Each row has a name. After each piece below comes the name of the row it's from, unless a question asks for something else. Each question is about the rows just above it.

(205): [-42.0 -43.5 -25.5  48.4  -9.0  21.9 -71.8]
(118): [-39.1 -48.7 -15.9  57.0 -13.2  21.9 -71.8]
(49): [-48.7 -71.7 -39.1 -13.2  21.9 -15.9  57.0]
(106): [-42.0 -43.5  21.9  -9.0 -71.8  48.4 -25.6]
(72): [ 22.0  48.4 -43.5 -71.8 -42.0  -9.0 -25.6]
q: [ 48.4 -43.5 -71.8 -42.0  -9.0 -25.6] => (72)
q: [-42.0 -43.5 -25.5  48.4  -9.0  21.9] => (205)
Put [ 21.9 -39.1 -13.2  57.0 -71.8 -15.9 -48.7] back in order: which row is it? => (118)
q: [-39.1 -48.7 -15.9  57.0 -13.2  21.9 -71.8] => (118)
Which row holds these entries in another order? [ 48.4 -42.0  21.9  -9.0 -25.5 -43.5 -71.8] => (205)
Put [-71.8 -43.5 -42.0 -25.6  -9.0  21.9  48.4] back in order: which row is it? => (106)
[-43.5  21.9  -9.0 -71.8  48.4] is in which row? => (106)

(205): [ 78.2 -23.4  21.0  15.7  22.7  23.8 -52.9   0.2 -70.0 -35.6  22.0 -52.7
 -45.4 -36.5  55.9  35.5 -34.2 -28.6   9.4  39.1 -12.4 -19.2  41.2  47.9
  47.6  -5.7 -46.2 -30.3 -35.9]
(123): [-46.2  39.1 -35.6  22.7 -36.5  22.0  35.5 -52.7  47.6 -30.3  78.2 -70.0
  41.2 -34.2  15.7 -23.4  55.9 -28.6  47.9 -52.9  45.8 -23.4  23.0   0.5
   5.6  13.3  20.8  -5.0  -2.9]
(72): [-25.7  25.4 -25.2  33.2 -37.2  23.3   3.7 -61.1  54.5 -34.9  34.1  18.8
  -3.5 -21.9  68.5 -79.3  85.7 -64.9  79.7 -39.0  56.5 -45.8  72.2 -37.2
 -12.6   1.6  40.4 -42.4  28.7]
(130): [-26.3  13.2  32.9 -15.3  12.2  10.4  10.0 -27.5  42.7 -43.2  46.1 -48.8
  13.2 -17.2  53.5 -36.6  42.2 -27.6  20.5  -2.8  -1.5  36.6 -29.9 -10.4
 -25.7   8.4 -23.1  25.6 -30.4]
(218): [ 43.4 -25.5  19.3 -18.8  22.2 -31.7  27.0 -13.2  43.8 -51.1  53.6 -61.0
  34.6 -10.7  40.7 -27.1  -8.6   9.3   5.1   7.7  -3.8  -4.0  10.6  -8.1
 -20.1  35.7  -2.1 -13.8 -24.3]
(14): [-19.6  26.6 -61.0  28.0 -36.7   7.3  10.6  -8.2  -9.2 -11.3  17.9  14.6
 -10.8  18.2   1.0 -17.9  55.1 -51.5  53.0 -37.8  43.1 -39.9  28.9 -30.0
  11.2  -5.1 -18.0  52.7 -22.6]
(45): [-46.2  39.1 -35.6  22.7 -36.5  22.0  35.5 -52.7  47.6 -30.3  78.2 -70.0
  41.2 -34.2  15.7 -23.4  55.9 -28.6  47.9 -52.9 -19.3   9.4 -35.9  21.0
 -45.4  23.8  -5.7 -12.4   0.2]
Which row holds these entries in another order? [  0.2 -12.4  -5.7  23.8 -45.4  21.0 -35.9   9.4 -19.3 -52.9  47.9 -28.6
  55.9 -23.4  15.7 -34.2  41.2 -70.0  78.2 -30.3  47.6 -52.7  35.5  22.0
 -36.5  22.7 -35.6  39.1 -46.2] => (45)
Which row holds [-10.4 -25.7]? => (130)

(45): [ -8.4  -3.2   0.4 -38.3  -6.3 -27.3 -50.7  50.6   7.6  15.8  -2.7   7.8
 -31.3  23.0 -15.1 -27.5  56.1   7.3   6.8  11.5  35.2  18.8  34.8  11.8
  17.7  36.5 -47.8 -18.9]
(14): [ -2.7   7.3 -31.3 -27.3 -38.3 -18.9  34.8  17.7  -6.3  56.1 -27.5   6.8
  11.5  18.8  11.8   0.4  35.1 -15.1  50.6  -8.4 -50.7   7.6  36.5  15.8
  -3.2  23.0 -47.8   7.8]
(118): [-47.8 -31.3  23.0  -3.2  11.5   0.4  11.8  -8.4 -27.5  -2.7 -18.9  15.8
  18.8   7.8 -38.3  34.8 -50.7  56.1  17.7  -6.3  36.5  50.6  35.1   7.4
 -15.1 -27.3   6.8   7.6]
Which row holds these entries in another order? [-50.7  34.8   7.3  35.2  -2.7 -47.8  -3.2  15.8   7.6  50.6   7.8  18.8
  -8.4  11.8 -15.1  23.0  17.7  11.5   6.8 -27.5 -27.3   0.4 -18.9  36.5
  56.1 -31.3  -6.3 -38.3] => (45)
q: [18.8 11.8  0.4 35.1] => (14)
[  0.4  34.8  -2.7  15.8 -15.1   7.3  17.7   7.6  -8.4  11.8 -47.8   7.8
  -3.2  35.1  18.8 -50.7 -18.9  11.5  -6.3 -27.5 -38.3  36.5 -31.3   6.8
  23.0  50.6  56.1 -27.3] is which row reordered? => (14)
Put [  7.8 -47.8  23.0  -3.2  15.8  36.5   7.6 -50.7  -8.4  50.6 -15.1  35.1
   0.4  11.8  18.8  11.5   6.8 -27.5  56.1  -6.3  17.7  34.8 -18.9 -38.3
 -27.3 -31.3   7.3  -2.7] back in order: which row is it? => (14)
[  7.6 -38.3  -2.7   0.4 -50.7  50.6  34.8  36.5   7.4  -8.4  11.5  17.7
   6.8 -31.3  23.0  56.1 -15.1  -3.2  18.8 -18.9   7.8 -27.5  15.8  35.1
 -47.8 -27.3  11.8  -6.3] is which row reordered? => (118)
Put [-50.7  56.1  17.7  -6.3  36.5  50.6  35.1   7.4 -15.1 -27.3   6.8   7.6
 -47.8 -31.3  23.0  -3.2  11.5   0.4  11.8  -8.4 -27.5  -2.7 -18.9  15.8
  18.8   7.8 -38.3  34.8] back in order: which row is it? => (118)
[ -8.4 -27.5  -2.7 -18.9  15.8  18.8   7.8 -38.3  34.8 -50.7  56.1  17.7] is in which row? => (118)

(44): [  9.9 -61.8  32.2 -50.5  -9.6  39.0 -21.5]
(218): [-14.1  -6.6  -4.0  -1.4 -13.3 -12.7 -14.9]
(49): [-14.9 -13.3  -6.7 -14.1  -1.4  -4.0 -12.7]
(123): [-17.0  27.5  -3.2  25.9 -13.4 -12.7  -4.0]
(106): [ 13.5 -61.8  -9.6 -50.5  32.2  16.8  -6.7]
(183): [-61.8  16.8  32.2  13.5  -6.7 -50.6  -9.6]
[-61.8  32.2 -50.5  -9.6] is in which row? => (44)
[ -4.0  -6.7  -1.4 -13.3 -14.1 -14.9 -12.7] is which row reordered? => (49)
[-61.8  -6.7  13.5 -50.5  32.2  -9.6  16.8] is which row reordered? => (106)
The row with [ -4.0 -12.7] is => (49)
q: [-14.1  -1.4] => (49)

(14): [ 13.5  49.5  10.4  10.3 -21.1   3.5   0.1 -44.2 -47.3  45.0  43.1  30.6
   1.2  11.1  -4.4  -8.0  28.1   8.2  -1.3  20.4 -33.8 -93.1  13.6 -37.1
 -22.1 -35.6  26.6  72.4   4.4  27.2  -6.4  29.0 -39.0  37.6  32.0  -4.2
  10.3 -48.4  29.7 -39.5  -5.5   5.6   1.1   9.3  -3.4  30.6  61.0]
(130): [ 33.4   2.7 -60.2  12.0 -16.3  -9.8   4.6 -15.1 -35.2  -0.1 -64.2 -89.3
  26.3  32.7 -27.4 -27.3 -17.4   3.0 -42.5   2.3  -5.4   0.5 -28.3 -31.1
  34.1  -0.3  19.3  33.8 -11.0  13.4 -32.5 -30.8   8.2 -14.4  -7.5  14.1
  46.8  31.1 -19.2  21.6  -9.1   9.5  -6.7 -50.3  48.3 -65.8  -5.5]
(49): [ -1.3   8.3  17.6  23.5   1.1  -2.0   2.6   0.6   1.5  17.9  -0.4  -9.2
  22.0  15.2  18.9 -11.4   1.0  -5.4  -1.3   8.3  17.9  23.5   1.1   7.5
   4.3  18.9   8.7 -12.5  14.9  27.4 -14.2   2.7   8.2  -7.5  -2.5  -0.8
  -0.2  34.6 -13.2  31.6  15.7 -28.8  20.5 -17.8   8.8  -8.2  -9.3]
(72): [  7.0  10.2 -32.2  -4.2  -3.4   7.8 -34.5 -54.6  50.0  41.9  17.6  17.7
  32.1  24.8  58.3  -5.3 -10.1 -17.9 -40.5  49.8 -19.0 -40.5  33.8  45.8
 -30.2  33.6 -10.5   8.6 -13.4   6.7 -16.2  15.2  -8.1 -18.2  50.4  23.2
 -46.0 -45.0 -63.0   6.0  21.2  14.8  13.8 -25.8  -0.8  16.1 -31.5]
(205): [  5.6  27.5  -5.5   4.5  -2.9  -2.0   2.6   0.6   1.5  17.9  -0.4  -9.2
  22.0  15.2  18.9 -15.6   1.0  -5.4  -1.3   8.3  17.9  23.5   1.1   7.5
   4.3  18.9   8.7 -12.5  14.9  -6.8 -14.2   2.7   8.2  -7.5  -2.5  -0.8
  -0.2  34.6 -13.2  31.6  15.7 -28.8  20.5 -17.8   8.8  -8.2  -9.3]
(106): [ 49.8 -16.2 -45.0  14.8 -18.2  -8.1   6.0 -17.9 -34.4  33.6 -31.5 -63.0
  50.4  45.8   6.7 -40.5  -4.2  -5.3 -30.2  17.6  16.1  10.2 -13.4 -19.0
  21.2  17.7  32.1  23.2  13.8   8.6 -40.5 -10.5   7.8 -10.1  -0.8   7.0
  33.8  58.3 -25.8  50.0  15.2 -32.2  24.8 -54.6  41.9 -46.0  -3.4]
[ 45.8 -30.2] is in which row? => (72)
q: [  5.6  27.5  -5.5   4.5  -2.9  -2.0   2.6   0.6   1.5  17.9  -0.4  -9.2
  22.0  15.2  18.9 -15.6   1.0  -5.4  -1.3   8.3  17.9  23.5   1.1   7.5
   4.3  18.9   8.7 -12.5  14.9  -6.8 -14.2   2.7   8.2  -7.5  -2.5  -0.8
  -0.2  34.6 -13.2  31.6  15.7 -28.8  20.5 -17.8   8.8  -8.2  -9.3] => (205)
q: [ -1.3   8.3  17.6  23.5   1.1  -2.0   2.6   0.6   1.5  17.9  -0.4  -9.2
  22.0  15.2  18.9 -11.4   1.0  -5.4  -1.3   8.3  17.9  23.5   1.1   7.5
   4.3  18.9   8.7 -12.5  14.9  27.4 -14.2   2.7   8.2  -7.5  -2.5  -0.8
  -0.2  34.6 -13.2  31.6  15.7 -28.8  20.5 -17.8   8.8  -8.2  -9.3] => (49)
Put [-63.0 -54.6 -46.0 -45.0 -40.5 -40.5 -34.4 -32.2 -31.5 -30.2 -25.8 -19.0
 -18.2 -17.9 -16.2 -13.4 -10.5 -10.1  -8.1  -5.3  -4.2  -3.4  -0.8   6.0
   6.7   7.0   7.8   8.6  10.2  13.8  14.8  15.2  16.1  17.6  17.7  21.2
  23.2  24.8  32.1  33.6  33.8  41.9  45.8  49.8  50.0  50.4  58.3] back in order: which row is it? => (106)
Where do [ -9.8   4.6 -15.1 -35.2  -0.1 -64.2 -89.3  26.3  32.7 -27.4 -27.3] appear? => (130)

(130): [-40.1 -38.9 -27.9  15.8  22.6 -33.9   4.0]
(106): [-40.1  22.6  15.7 -27.9 -38.9 -33.9   3.9]
(45): [-65.5  71.1  55.2 -63.5   6.8 -88.4  14.1]
(14): [-27.9 -40.1  22.6   3.9 -33.9  15.8 -38.9]
[ 22.6   3.9 -33.9  15.8 -38.9 -27.9 -40.1] is which row reordered? => (14)
Which row holds [-33.9  15.8 -38.9]? => (14)
[-40.1  22.6  15.7 -27.9] is in which row? => (106)
q: [-63.5   6.8] => (45)
Put [-40.1 -38.9 -33.9 -27.9   3.9  15.7  22.6] back in order: which row is it? => (106)
[-40.1 -38.9 -33.9 -27.9   3.9  15.8  22.6] is which row reordered? => (14)

(183): [-90.0 -32.2  37.0 -50.8]
(218): [-50.8 -89.9 -32.2  37.0]
(123): [-50.8 -90.0  36.9 -32.2]
(14): [-32.2 -89.9 -50.7  37.0]
(118): [-31.9 -97.4 -24.1 -27.6]
(130): [-24.1 -97.4 -31.9  34.1]
(45): [ 36.9 -90.0 -44.9 -32.2]
Which row holds these entries in another order? [-90.0 -50.8  36.9 -32.2] => (123)
[-90.0 -50.8  37.0 -32.2] is which row reordered? => (183)
q: [-90.0 -32.2  37.0] => (183)
The row with [-44.9 -32.2] is => (45)
q: [-24.1 -97.4 -31.9] => (130)
Put [ 37.0 -32.2 -89.9 -50.7] back in order: which row is it? => (14)
[-89.9 -50.8 -32.2  37.0] is which row reordered? => (218)

